In the rows, zero is written as 128.
Each row is followed by its group and then its class within the group.
[ 92  87 110 150 119 157 128 148 178 117 182 102  46 145 124 107 148 125
 170 112 126 149]
Z232.<86>
[130  88  87 150 139 127 173 144 153 147 134 165 126 184 144 108 153 105
 224 100 156 130]
Z755.<81>
[121  96 131 175 110 111 131 127 152 119 175 162 131 129 168 143 140 133
 165  81 158 170]
Z284.<70>
[107 121 124 154 144 121 186 131 172 129 163 159  98 145 156 128 126 151
 187 109 139 163]
Z755.<81>
[ 99 113 107 125  77 164 125 185 196 125 178 108  52 101 133 129 107 152
 152 158 132 149]
Z232.<76>
[125 108 110 154  96 141 124 173 187 125 153 127  57 132 125 107 117 147
 176 142 132 155]
Z232.<76>
[130 115 104 123  85 146 134 147 164 143 209 128  87 153 172 131 142 142
 189 107 154 135]
Z669.<85>
[102 112 110 133 146 152 155 146 148 147 186 129 123 167 182 130 123 134
 208 107 137 137]
Z755.<98>
[150 122  95 157  97 174 118 173 146 127 185 107  61 113 121 114 120 143
 160 137 134 156]
Z232.<76>
[118 121 104 153 104 159  86 160 198 117 171 102  68 114 133 119 141 133
 161 128 145 138]
Z232.<86>
[138 138 103 147 101 129 135 127 159 121 182 130  64 137 124 104 146 124
 173 119 133 148]
Z232.<86>
[110  94  82 172 142 146 165 167 143 136 160 165 116 192 157 120 133 132
 177  97 150 160]
Z755.<81>
[138 148 113 158 148 143 170 131 154 149 178 139 124 168 154 134 147 115
 196 110 121 133]
Z755.<98>
[116  73  95 109 120 158 163 177 158 152 160 163 110 154 169 144 118 171
 195 124 144 130]
Z669.<87>
[111 101  94 141  84 207 103 160 171 114 152  91  60 100 163 105 130 155
 183 133 104 151]
Z232.<76>
[ 83  98 103 124 104 156 141 147 183  90 177 114  39  98 116 130 110 146
 161 173 110 152]
Z232.<95>
[138 105 108 153 105 151 132 170 170 147 189 161  91 140 150 154 125 160
 170 142 152 143]
Z669.<87>
[122 107 109 133 133 169 156 146 143 132 203 148  93 149 162 168 152 163
 182  99 159 136]
Z755.<98>
[119  74  76 159 101 135 161 157 142 102 180 110  58 118 122 122 133 134
 175  92 124 148]
Z232.<95>
[ 97  89  98 185  99 125 108 157 176 112 165 123  41 137 125 116 119 138
 187 118 123 155]
Z232.<95>
[ 94  86 115 155 106 125 144 139 142 102 157 137 102 123 152 131 145 143
 176  85 157 173]
Z284.<70>
[117  90 130 157 131 128 152 115 124 111 129 135 105 120 135 112 154 114
 153  94 141 153]
Z284.<70>
[113 100 113 117 121 150 144 127 167 119 197 110  72 141 144 143 129 127
 162 123 138 143]
Z232.<86>
[117  70 103 109  67 152 150 157 168 133 185 142  75 119 151 138 139 165
 213 127 166 129]
Z669.<68>
[107  91 135 153 137 141 164 127 160 112 194 145  96 133 160 140 166 145
 175  95 176 163]
Z284.<70>
[124 107  92 144 122 144 163 169 175 134 192 152 123 147 159 142 142 152
 216 105 161 145]
Z755.<69>
[100  68 126 117 124 141 147 133 166 111 148 145 120  86 141 139 166 120
 129 117 170 145]
Z284.<92>
[110  79  86 159 100 129 147 141 158 118 189 141  48 135 136 111 115 152
 177 109 135 164]
Z232.<95>
[131 117 111 159 142 149 139 147 140 134 180 138  95 156 150 118 148 121
 172  91 150 144]
Z755.<98>

Each row is followed by its group and then its class within the group.
[118 142 117 125 131 160 129 123 146 130 136 147 114  95  99 140 123 132
 120 104 143 122]
[32].Z960
[112 124 127 149 178  99 116 119 123 148 134 138 117 152  97 134 157 126
 116 136 117 135]
[32].Z960
[110 118 102 141 132 143 130 138 131 127 143 134 119 148 122 151 107 152
  96 122  95 106]
[29].Z761
[107 120 121 112 152 139 124 126 131 128 139 183 138 153 151 103 114 114
  92 175 100 129]
[29].Z780
[141 142 125 158 128 128 122 124 128 123 122 115 126 103 124 117 136 159
 126 115 151 114]
[32].Z831
[117 154  94  95 139 125 123 176 151 115 144 137 128  91 103 122 103 143
 120 123 120 127]
[32].Z604
[130 127 108 130 139 172 131 113 126 153 106 133 132 105  91 124 129 107
 130 100 125 118]
[32].Z831
[112 132 116 107 145 147 131  92 148 130 129 184 104 114  97 111 141 138
 100 115 130 123]
[32].Z960
[100 113 103 129 142 137 115 132 126 116 129 165 134 146 152 115 126 141
 107 174 122 117]
[29].Z86
[116 122 120 149 149 143 123 146 139 115 143 134 150 140 150  88 107 131
 106 132 110 138]
[29].Z86
[119 118 115 112 143 151 129 141 145 131 128 147 176 145 143  99 120 101
 109 144 102 132]
[29].Z780
[111 104  96 106 156 149 126 155 120 145 142 157 151 120 142  89 100 119
 103 172 103 107]
[29].Z780
[118 121 102 107 142 149 120 132 124 117 129 142 153 143 133 100 133 127
 125 163 131 137]
[29].Z86
[111 111 102  85 160 145 127 119 125 127 142 153 129 143 147 114 125 143
  99 181 117 106]
[29].Z761
[138 151 139 137 151 142 119 105 132 134 127 139 139 112 116 109 143 107
 123 132 129 119]
[32].Z960
[146 120 111 110 161 133 122 102 150 128 166 115 118 103 101  95 167 155
 111 125 112 118]
[32].Z960
[110 115  97  84 143 159 129 135 144 127 143 149 139 136 126 107 128 158
 102 151 106 113]
[29].Z761
[ 99 130 105  91 115 167 134 119 141 117 161 172 123 129 132 127 103 122
 117 130 126 122]
[29].Z86
[126 132 119 102 140 130 126 127 147 135 109 132 126 133  97 141 138 114
 148 108 142 124]
[32].Z960
[103 145 114 121 154 147 116 138 137 125 136 131 134 136 112 121 119 121
  77 129 107 127]
[29].Z761
[111 138 110 145 143 117 109 165 132 134 127 129 133 122 107 144 127 156
 123 133 134 125]
[32].Z831
[111 117  93 114 128 166 139  91 119 108 119 195 118 166 136 105 112 120
  92 163 113 119]
[29].Z761
[ 97 119 122 115 141 132 128 129 133 132 151 133 140 114 131  99 122 135
 100 154 116 114]
[29].Z761
[132 150 116 123 155 152 127 138 163 131 168 139 140  99  93 106 128 151
 132  93 144 133]
[32].Z604
[125 114 139 119 151 117 126 105 126 145 130 160 142 146 144  97 123 103
 111 171 104 124]
[29].Z780
[ 90 141 121 128 156 159 126 111 121 118 167 170 137 143 148 122 129 136
  70 193 108 114]
[29].Z780
[106 108 114 115 150 138 151 148 135 142 134 148 137 173 139 117 117 125
 101 143  92 120]
[29].Z761
[131 126  93 128 144 149 119 163 133 136 128 138 131  50  85 107 135 141
 114  95 132 117]
[32].Z604
